Below is a small trained network, with its code and all its weights. Each question gives an input and a target symbol and asks what happens when units are switched off, that is, made to give their printed mean instead of their output.

import numpy as np


def w(rows, s, z=0):
    codes = np.array(rows[::2]) - 128.0
    scale = np.full(codes.shape[1], s)
    scale[-1] = z or s
    return codes * scale


def f(y):
    return np.maximum(y, 0)


def softmax(a):
    e = np.exp(a - a.max(-1, keepdims=True))
    return e / e.sum(-1, keepdims=True)


def log_softmax(a):
    a = a - a.max(-1, keepdims=True)
    return a - np.log(np.exp(a).sum(-1, keepdims=True))


def net(x, mask):
    ids = ['ΘΠΣΨΩαβγεζημξτφ'.index(c) for c in x.split()]
    T = len(ids)
    res = E[ids] + P[:T]
    u = 0
    for l in range(3):
        r = res
        for j in range(2):
            rows = slice(2 * j, 2 * j + 2)
            q, k, v = (r @ M[l][rows].T for M in (Q, K, V))
            z = softmax(np.where(np.tri(T) > 0, q @ k.T / 2**0.5, -1e9)) @ v
            o = O[l][rows]
            res = res + np.where(mask[u + j], z, o[:, -1]) @ o[:, :-1]
        u += 2
        y = f(res @ A[l][:, :-1].T + A[l][:, -1])
        res = res + np.where(mask[u : u + 8], y, B[l][:, -1]) @ B[l][:, :-1]
        u += 8
    return log_softmax(res[-1] @ U[:, :-1].T + U[:, -1])


Q, K, V, O, A, B = {}, {}, {}, {}, {}, {}
E = w([
[103,105,170,113,2,77,112],'Θ',
[165,107,107,169,94,162,120],'Π',
[92,126,190,68,117,113,133],'Σ',
[152,171,178,98,150,63,100],'Ψ',
[65,101,193,146,80,110,93],'Ω',
[133,143,220,135,85,106,108],'α',
[81,102,65,80,114,88,123],'β',
[108,76,146,220,74,141,157],'γ',
[119,182,110,152,91,107,220],'ε',
[114,125,100,137,197,144,149],'ζ',
[65,88,106,176,60,125,78],'η',
[171,193,131,188,138,104,163],'μ',
[67,166,91,119,174,129,180],'ξ',
[100,126,81,76,114,106,177],'τ',
[199,155,174,76,147,98,163],'φ',
],0.023)
P = w([
[162,186,113,109,143,180,103],'0',
[201,63,80,148,137,5,121],'1',
[150,193,111,110,132,177,112],'2',
[152,69,116,165,143,52,135],'3',
[147,196,108,105,122,165,108],'4',
[117,68,133,165,137,82,146],'5',
[149,198,106,101,118,155,104],'6',
[98,60,154,163,137,105,155],'7',
[148,200,102,100,117,142,100],'8',
[85,55,170,174,141,123,154],'9',
[156,197,96,100,117,134,100],'10',
[74,51,181,178,145,140,156],'11',
[156,202,93,100,115,123,95],'12',
],0.012)
Q[0] = w([
[140,23,72,229,3,82,158],'L0H0',
[194,218,96,125,140,191,237],'L0H0',
[191,236,132,160,109,157,191],'L0H1',
[104,137,78,154,249,58,177],'L0H1',
],0.0067)
K[0] = w([
[169,118,102,203,46,173,110],'L0H0',
[157,180,53,142,156,109,251],'L0H0',
[124,148,177,153,137,133,191],'L0H1',
[127,176,64,91,159,126,118],'L0H1',
],0.011)
V[0] = w([
[239,183,46,97,199,148,149],'L0H0',
[72,206,92,50,167,69,187],'L0H0',
[3,185,160,200,158,76,207],'L0H1',
[175,54,127,188,56,229,94],'L0H1',
],0.0045)
O[0] = w([
[63,150,212,216,83,193,120,6],'L0H0',
[135,89,109,148,62,253,197,35],'L0H0',
[164,33,141,120,113,140,75,220],'L0H1',
[28,159,164,228,60,178,224,205],'L0H1',
],0.006,0.0011)
A[0] = w([
[154,77,135,56,188,83,143,93],'L0N0',
[164,126,62,88,166,117,89,72],'L0N1',
[160,122,67,182,154,246,54,138],'L0N2',
[138,28,192,97,96,54,77,133],'L0N3',
[140,86,17,138,181,94,86,96],'L0N4',
[128,91,109,234,113,49,128,133],'L0N5',
[2,147,165,155,120,86,154,84],'L0N6',
[181,168,183,131,204,212,158,2],'L0N7',
],0.0067,0.0061)
B[0] = w([
[57,147,155,213,133,196,131,177],'L0N0',
[81,127,99,180,67,175,98,142],'L0N1',
[69,203,126,174,130,71,138,218],'L0N2',
[171,71,76,198,136,150,175,247],'L0N3',
[205,154,171,84,134,69,146,182],'L0N4',
[81,106,113,49,166,155,110,254],'L0N5',
[218,127,114,102,186,52,138,179],'L0N6',
[224,101,141,244,126,149,255,139],'L0N7',
],0.0077,0.005)
Q[1] = w([
[65,70,195,59,246,140,102],'L1H0',
[71,105,146,14,80,178,121],'L1H0',
[204,66,3,143,230,146,149],'L1H1',
[107,166,116,184,145,129,137],'L1H1',
],0.0078)
K[1] = w([
[105,83,148,2,189,175,64],'L1H0',
[155,83,105,106,197,107,180],'L1H0',
[144,144,9,220,127,113,144],'L1H1',
[99,146,178,112,144,154,190],'L1H1',
],0.008)
V[1] = w([
[75,92,195,136,73,188,196],'L1H0',
[126,77,55,194,133,106,146],'L1H0',
[177,162,43,163,90,254,25],'L1H1',
[163,86,167,167,20,106,104],'L1H1',
],0.0052)
O[1] = w([
[118,80,182,48,97,125,135,142],'L1H0',
[146,90,73,134,177,101,46,249],'L1H0',
[104,129,96,100,84,2,147,84],'L1H1',
[115,140,199,140,118,151,191,91],'L1H1',
],0.006,0.0014)
A[1] = w([
[60,254,77,88,131,134,79,191],'L1N0',
[185,125,160,213,221,127,192,67],'L1N1',
[34,54,151,149,101,163,147,59],'L1N2',
[45,140,60,145,145,153,50,229],'L1N3',
[106,165,182,162,8,109,143,12],'L1N4',
[126,31,87,131,109,83,117,5],'L1N5',
[117,157,84,170,187,81,41,238],'L1N6',
[194,158,208,138,157,214,70,7],'L1N7',
],0.0069,0.0035)
B[1] = w([
[119,191,94,45,157,70,36,237],'L1N0',
[152,103,2,79,119,36,47,198],'L1N1',
[109,235,153,127,118,171,176,160],'L1N2',
[58,108,192,205,47,157,196,233],'L1N3',
[246,93,101,128,44,91,162,160],'L1N4',
[152,207,138,99,232,146,89,192],'L1N5',
[113,97,232,124,120,150,162,255],'L1N6',
[191,106,212,92,190,189,127,145],'L1N7',
],0.0067,0.0058)
Q[2] = w([
[190,174,137,181,110,150,19],'L2H0',
[79,211,164,82,103,148,83],'L2H0',
[253,119,116,36,243,152,156],'L2H1',
[225,215,112,155,179,90,134],'L2H1',
],0.0063)
K[2] = w([
[93,128,136,69,187,105,204],'L2H0',
[131,109,103,186,158,118,160],'L2H0',
[254,202,95,55,54,98,83],'L2H1',
[141,196,173,137,195,72,124],'L2H1',
],0.0082)
V[2] = w([
[89,173,60,125,155,183,148],'L2H0',
[172,131,80,160,131,136,188],'L2H0',
[146,94,70,165,86,253,7],'L2H1',
[148,186,116,201,132,130,197],'L2H1',
],0.0044)
O[2] = w([
[104,141,95,130,127,156,154,98],'L2H0',
[134,144,99,146,115,117,139,125],'L2H0',
[140,251,149,142,37,83,194,5],'L2H1',
[150,129,111,120,140,173,124,177],'L2H1',
],0.011,0.0026)
A[2] = w([
[57,132,8,92,123,65,167,126],'L2N0',
[85,78,58,74,155,96,42,62],'L2N1',
[126,151,208,138,105,244,184,144],'L2N2',
[44,194,121,225,134,196,123,126],'L2N3',
[94,195,66,87,120,219,180,2],'L2N4',
[72,69,254,126,106,156,180,206],'L2N5',
[117,85,115,172,95,127,95,154],'L2N6',
[219,147,150,85,71,97,49,37],'L2N7',
],0.0085,0.0069)
B[2] = w([
[193,92,166,143,129,120,77,219],'L2N0',
[152,182,139,117,61,128,169,215],'L2N1',
[137,159,112,66,132,185,120,186],'L2N2',
[120,107,139,58,124,79,169,225],'L2N3',
[82,64,116,132,99,246,136,148],'L2N4',
[109,153,87,200,145,171,122,254],'L2N5',
[141,130,132,98,170,125,138,201],'L2N6',
[96,97,207,169,83,118,182,162],'L2N7',
],0.013,0.0057)
U = w([
[179,87,97,80,184,72,125,253],'Θ',
[138,72,117,212,150,147,78,192],'Π',
[84,135,106,168,154,141,245,138],'Σ',
[139,75,107,127,83,156,83,80],'Ψ',
[123,80,145,138,75,116,176,63],'Ω',
[180,202,102,185,108,121,139,100],'α',
[88,60,144,59,121,130,147,67],'β',
[121,193,117,87,93,87,208,180],'γ',
[165,137,157,101,141,139,192,28],'ε',
[70,125,131,146,86,104,86,150],'ζ',
[121,127,207,116,153,117,135,51],'η',
[144,181,130,107,157,164,74,138],'μ',
[158,133,128,118,84,112,72,86],'ξ',
[143,127,167,169,96,158,132,73],'τ',
[163,134,79,129,82,154,165,102],'φ',
],0.011,0.0059)

Each question gives the input, a string of symbols that net reads in full, and the target symbol t.
The units are the heads (2 rows each of Q, K, V and O) and the neurons (one row each of A and B). Each row of codes is followed by its name. A weight is (code - 128) times the scale printed after its matrix; where a second scale follows, it is the last column's (O, A, B and U).
mask holds one flag per unit, layer by layer, with each layer's heads first. A switched-off unit (its flag False) gives its mean, the last column of its rows in O or B, instead of its output. The means were averaged over made-up inputs and are rounded, as every weight is.
A unit's drop is (log p(t) with every unit on - log p(t) with that unit switched off) / (log p(t) with every unit on - log p(t) with every unit switched off).
The circuit of an input: a set's keep is (log p(t) with only the set's units on - log p(t) with every unit switched off) / (log p(t) with every unit on - log p(t) with every unit switched off). Starting from the 12 units with the biggest drops (on a tie, the unit counted first), units are removed one at a time, each time the one whose removal leaves the highest keep (on an exact tie, the one counted first), for as long as the keep stays at least 0.8.
units of the circuit, in order: the units of the circuit, biggest drop first
k most important neurons: the k neurons with the biggest drops, biggest first
k most important neurons of layer l: the k neurons of layer l with the biggest drops, biggest first
which heads matter: for each layer, one digit per head in row order, 1 if its drop is at least 0.15 and else 0, layers parted by /
input η μ τ ε, target Θ: units of the circuit, in order => L1N3, L2N0
input Σ η η η Π Π Ψ τ, target Θ: 4 most important neurons => L0N6, L2N0, L1N3, L0N5
input ζ ζ Π ζ Σ ξ η Σ Σ Σ Ψ, target η: units of the circuit, in order => L2N7
input ζ β Π η Π η Π η ζ Π Π β, target Π: units of the circuit, in order => L2N3, L2N0
input ζ α ε Π Π Π β, target ξ: units of the circuit, in order => L2N0, L1N0, L2N1
input τ Π γ, target Σ: units of the circuit, in order => L2N5, L2N3, L0H1
input Π Π β Π η Π ζ ε Π Σ η Σ, target Π: 4 most important neurons => L0N6, L1N0, L2N5, L2N3
input Π η Π Ω Π Σ Ψ η Σ ζ, target Θ: 2 most important neurons of layer 1 => L1N1, L1N3
input Π η Π ε Σ ζ Π Π Ψ Π Π, target γ: 2 most important neurons of layer 1 => L1N3, L1N1
input Π Ψ Σ Σ Π Σ β Π ζ Π η Σ α, target τ: units of the circuit, in order => L2N7, L1H1, L2N5
input Ψ Π ε, target φ: units of the circuit, in order => L0H0, L2N4, L2N2
input Σ Π η Σ Σ τ η α ξ γ φ, target ε: 2 most important neurons of layer 1 => L1N7, L1N1
input η ζ Π η Σ η Π Σ Π Π Π β, target Θ: 2 most important neurons => L0N4, L0N6
input Ψ Π Π Π Σ, target μ: which heads matter => 10 / 01 / 00
input γ η Π Π ζ Σ, target Θ: units of the circuit, in order => L1N3, L0H0
input Σ Π β Π Π Ω, target Θ: 2 most important neurons of layer 0 => L0N6, L0N3
input Ψ μ Ψ Σ Σ μ ξ Ω Θ ζ ε Σ, target Σ: which heads matter => 10 / 10 / 00
input φ Π ζ Π γ α Σ τ, target Θ: 4 most important neurons of layer 0 => L0N6, L0N4, L0N5, L0N2
input ξ Π Σ η Σ Π Σ Σ Σ ξ Ω, target Π: most important neuron => L1N0
input φ η Π Θ τ Σ, target Θ: 3 most important neurons => L0N5, L1N1, L0N3
input γ Π Ψ ζ Ψ φ ζ Π Ω, target Π: which heads matter => 10 / 00 / 00
input η Ω Π Π Π η Σ η ξ Σ, target Π: units of the circuit, in order => L2N5
input ξ Π ζ η Σ Σ Π Π Σ ξ, target Π: 2 most important neurons => L2N0, L1N0
input Ψ γ ζ η, target Θ: 3 most important neurons of layer 0 => L0N4, L0N6, L0N3
input Π Π Π Π Ω Σ Σ ζ, target Θ: 2 most important neurons => L1N1, L0N6
input α β Π ε Π Π ζ ξ, target Θ: 2 most important neurons => L0N6, L2N0
input Π α Π Π Π Σ Π η Σ Π τ, target Ψ: units of the circuit, in order => L2N4, L2N0, L0H0
input η β Σ Σ ξ Π, target Θ: 3 most important neurons => L0N4, L2N5, L1N3
